Here is a tiny trained network, its code and every weight. The questions are about switching its units off for an input and a class, where a switched-off unit gives its printed mean instead of its output.

import numpy as np


def w(rows, s, z=0):
    codes = np.array(rows[::2]) - 128.0
    scale = np.full(codes.shape[1], s)
    scale[-1] = z or s
    return codes * scale


def norm(h):
    return h / np.sqrt((h * h).mean(-1, keepdims=True) + 1e-5)


def f(y):
    return np.maximum(y, 0)


def log_softmax(a):
    a = a - a.max(-1, keepdims=True)
    return a - np.log(np.exp(a).sum(-1, keepdims=True))


def net(x, mask):
    res = np.array(x, float).reshape(1, 4) / 4 @ E
    u = 0
    for l in range(2):
        y = f(norm(res) @ A[l][:, :-1].T + A[l][:, -1])
        res = res + np.where(mask[u : u + 7], y, B[l][:, -1]) @ B[l][:, :-1]
        u += 7
    return log_softmax(norm(res)[-1] @ U[:, :-1].T + U[:, -1])


A, B = {}, {}
E = w([
[65,129,83,99,31,109,135,98],'x0',
[216,29,159,109,117,201,129,2],'x1',
[143,155,67,186,124,179,234,137],'x2',
[188,178,87,82,109,117,119,145],'x3',
],0.0072)
A[0] = w([
[79,136,68,100,78,113,161,61,3],'L0N0',
[255,142,39,38,147,84,94,144,16],'L0N1',
[151,127,199,65,201,124,65,165,58],'L0N2',
[103,143,155,57,97,116,46,106,68],'L0N3',
[58,99,194,161,148,173,131,106,74],'L0N4',
[171,174,116,47,108,125,161,143,70],'L0N5',
[194,133,171,184,109,172,157,191,173],'L0N6',
],0.0096,0.0046)
B[0] = w([
[154,115,68,67,222,145,70,204,203],'L0N0',
[17,99,215,111,254,75,220,44,235],'L0N1',
[108,163,23,150,77,192,43,44,253],'L0N2',
[95,130,67,224,20,179,110,79,224],'L0N3',
[19,180,164,32,223,86,178,33,203],'L0N4',
[21,125,166,108,127,172,115,80,188],'L0N5',
[202,181,89,95,210,166,11,136,242],'L0N6',
],0.0072,0.0049)
A[1] = w([
[200,30,168,56,125,157,137,105,80],'L1N0',
[169,133,165,120,59,207,174,73,97],'L1N1',
[179,67,182,87,90,162,138,54,66],'L1N2',
[79,143,65,157,129,164,51,117,226],'L1N3',
[63,217,100,65,172,124,145,100,164],'L1N4',
[151,174,71,141,167,219,234,130,5],'L1N5',
[72,5,50,2,19,109,176,163,29],'L1N6',
],0.0099,0.0032)
B[1] = w([
[129,162,156,168,97,84,177,250,164],'L1N0',
[153,168,171,152,122,62,131,167,157],'L1N1',
[90,146,87,121,110,96,129,201,174],'L1N2',
[190,152,123,106,128,132,161,150,246],'L1N3',
[148,62,194,148,111,95,168,132,251],'L1N4',
[67,126,108,78,29,116,37,49,176],'L1N5',
[191,142,139,110,243,185,89,111,178],'L1N6',
],0.011,0.012)
U = w([
[134,153,171,140,96,24,139,252,197],'0',
[199,123,131,69,248,151,89,107,187],'1',
[24,84,205,101,169,41,166,57,163],'2',
[91,153,99,99,39,111,21,51,160],'3',
[194,88,153,120,128,108,166,87,167],'4',
[126,67,80,217,110,175,172,130,11],'5',
[111,66,87,178,89,169,192,143,2],'6',
[77,76,80,207,101,107,125,133,14],'7',
],0.013,0.0049)

Each question gives the input, the list of numbers given to net, and the class t.
The units are the neurons (one row each of A and B). Each row of codes is followed by its name. A weight is (code - 128) times the scale printed after its matrix; where a second scale follows, it is the last column's (A, B and U).
mask holds one flag per neuron, layer by layer. A switched-off neuron (its flag False) gives its mean, the last column of its row in B, instead of its output. The means were averaged over made-up inputs and are rounded, as every weight is.
A unit's drop is (log p(t) with every unit on - log p(t) with that unit switched off) / (log p(t) with every unit on - log p(t) with every unit switched off).
The circuit of an input: a set's keep is (log p(t) with only the set's units on - log p(t) with every unit switched off) / (log p(t) with every unit on - log p(t) with every unit switched off). Starting from the 12 units with the biggest drops (on a tie, the unit counted first), units are removed one at a time, each time the one whose removal leaves the highest keep (on an exact tie, the one counted first), for as long as the keep stays at least 0.8.
units of the circuit, in order: the units of the circuit, biggest drop first
most important unit: the unit with the biggest drop
k most important neurons: the k neurons with the biggest drops, biggest first
k most important neurons of layer l: the k neurons of layer l with the biggest drops, biggest first
input [-8,-5,-6,-5], class 1: most important unit => L0N2
input [7,8,-6,1], class 0: units of the circuit, in order => L1N0, L1N2
input [1,4,-1,-4], class 0: 3 most important neurons of layer 0 => L0N1, L0N5, L0N2
input [-4,3,6,2], class 3: 2 most important neurons => L1N5, L1N6
input [-3,-6,-6,7], class 2: units of the circuit, in order => L0N1, L1N0
input [-7,-6,-4,6], class 1: 4 most important neurons => L0N2, L1N0, L1N2, L1N1
input [8,3,2,-7], class 1: 3 most important neurons => L1N6, L0N0, L0N1
input [-5,-5,-7,6], class 3: 4 most important neurons of layer 0 => L0N2, L0N3, L0N4, L0N0
input [8,5,4,-8], class 1: units of the circuit, in order => L1N6, L0N0
input [-5,2,7,6], class 3: 2 most important neurons => L1N5, L1N6
input [-1,6,-2,-6], class 0: units of the circuit, in order => L1N0, L1N2
input [4,-1,7,-8], class 2: 2 most important neurons => L0N4, L1N4
input [-5,-6,-4,7], class 2: units of the circuit, in order => L0N1, L1N4
input [-1,6,-7,-2], class 3: 2 most important neurons of layer 0 => L0N2, L0N3
input [4,1,0,-4], class 1: units of the circuit, in order => L0N0
input [3,4,-3,4], class 0: 2 most important neurons of layer 1 => L1N1, L1N2
input [2,6,-4,-5], class 0: 2 most important neurons of layer 1 => L1N0, L1N2
input [3,-3,8,-8], class 2: 2 most important neurons of layer 1 => L1N4, L1N2
input [8,-2,-5,-6], class 1: 2 most important neurons => L1N6, L0N1
input [3,4,3,0], class 0: most important unit => L1N0
input [-1,4,7,-8], class 2: 3 most important neurons => L0N4, L0N2, L0N3
input [-3,-2,-5,4], class 3: 2 most important neurons => L0N2, L0N3
input [1,-6,7,8], class 2: 2 most important neurons of layer 1 => L1N4, L1N5
